Here is a tiny trained network, its code and every weight. The questions are about switching its units off for an input and a class, where a switched-off unit gives its printed mean instead of its output.

import numpy as np


def w(rows, s, z=0):
    codes = np.array(rows[::2]) - 128.0
    scale = np.full(codes.shape[1], s)
    scale[-1] = z or s
    return codes * scale


def norm(h):
    return h / np.sqrt((h * h).mean(-1, keepdims=True) + 1e-5)


def f(y):
    return y / 2 * (1 + np.tanh(0.7978845608 * (y + 0.044715 * y**3)))


def log_softmax(a):
    a = a - a.max(-1, keepdims=True)
    return a - np.log(np.exp(a).sum(-1, keepdims=True))


def net(x, mask):
    res = np.array(x, float).reshape(1, 4) / 4 @ E
    u = 0
    for l in range(3):
        y = f(norm(res) @ A[l][:, :-1].T + A[l][:, -1])
        res = res + np.where(mask[u : u + 4], y, B[l][:, -1]) @ B[l][:, :-1]
        u += 4
    return log_softmax(norm(res)[-1] @ U[:, :-1].T + U[:, -1])


A, B = {}, {}
E = w([
[209,31,12],'x0',
[254,255,89],'x1',
[136,122,133],'x2',
[141,112,139],'x3',
],0.0088)
A[0] = w([
[65,152,81,105],'L0N1',
[146,41,3,208],'L0N2',
[167,138,124,69],'L0N3',
[69,26,138,252],'L0N4',
],0.016,0.0044)
B[0] = w([
[152,90,170,132],'L0N1',
[95,143,8,246],'L0N2',
[171,138,150,136],'L0N3',
[83,56,126,228],'L0N4',
],0.018,0.012)
A[1] = w([
[6,43,232,171],'L1N1',
[216,212,222,153],'L1N2',
[175,154,5,4],'L1N3',
[131,16,225,25],'L1N4',
],0.014,0.0037)
B[1] = w([
[210,139,139,255],'L1N1',
[66,129,119,220],'L1N2',
[171,104,255,219],'L1N3',
[133,202,130,168],'L1N4',
],0.029,0.0092)
A[2] = w([
[147,172,95,239],'L2N1',
[252,178,119,250],'L2N2',
[202,137,169,232],'L2N3',
[54,165,137,143],'L2N4',
],0.03,0.0017)
B[2] = w([
[180,114,203,138],'L2N1',
[244,180,108,253],'L2N2',
[183,117,69,226],'L2N3',
[148,158,251,179],'L2N4',
],0.028,0.02)
U = w([
[252,165,85,200],'0',
[70,149,122,3],'1',
[112,194,229,201],'2',
[87,173,102,58],'3',
[104,131,132,46],'4',
[99,70,19,182],'5',
[80,143,127,27],'6',
],0.021,0.011)

Each question gives the input, the list of numbers given to net, and the class t.
The units are the neurons (one row each of A and B). Each row of codes is followed by its name. A weight is (code - 128) times the scale printed after its matrix; where a second scale follows, it is the last column's (A, B and U).
mask holds one flag per neuron, layer by layer. A switched-off neuron (its flag False) gives its mean, the last column of its row in B, instead of its output. The means were averaged over made-up inputs and are rounded, as every weight is.
A unit's drop is (log p(t) with every unit on - log p(t) with that unit switched off) / (log p(t) with every unit on - log p(t) with every unit switched off).
The circuit of an input: a set's keep is (log p(t) with only the set's units on - log p(t) with every unit switched off) / (log p(t) with every unit on - log p(t) with every unit switched off). Starting from all 12 units, units are removed one at a time, each time the one whose removal leaves the highest keep (on an exact tie, the one counted first), for as long as the keep stays at least 0.8.
circuit, biggest first: the units of the circuit, biggest drop first
unit that matters most: the unit with the biggest drop
k most important neurons: the k neurons with the biggest drops, biggest first
top k neurons in layer l: the k neurons of layer l with the biggest drops, biggest first
drop of u: that unit's drop, to one decimal
input [-6,1,8,-2], class 2: unit that matters most	L0N4
input [1,-7,2,-1], class 5: circuit, biggest first	(L2N2, L2N4)
input [1,-8,3,3], class 5: 4 most important neurons	(L0N4, L2N2, L1N3, L2N4)
input [1,-6,2,4], class 5: 2 most important neurons	(L2N2, L1N3)
input [0,5,3,3], class 2: top 2 neurons in layer 1	(L1N2, L1N1)
input [-5,1,-2,-7], class 2: 2 most important neurons	(L0N4, L1N2)
input [-2,5,-2,5], class 2: 2 most important neurons	(L0N2, L1N2)
input [-6,3,3,2], class 2: 2 most important neurons	(L0N4, L0N2)
input [-4,3,3,6], class 2: 2 most important neurons	(L0N2, L0N4)
input [0,3,-4,7], class 2: 2 most important neurons	(L1N2, L0N2)
input [-5,6,3,0], class 2: drop of L0N2	1.3
input [3,-6,-2,8], class 5: drop of L2N2	0.2
input [-2,4,3,-1], class 2: drop of L0N2	1.2
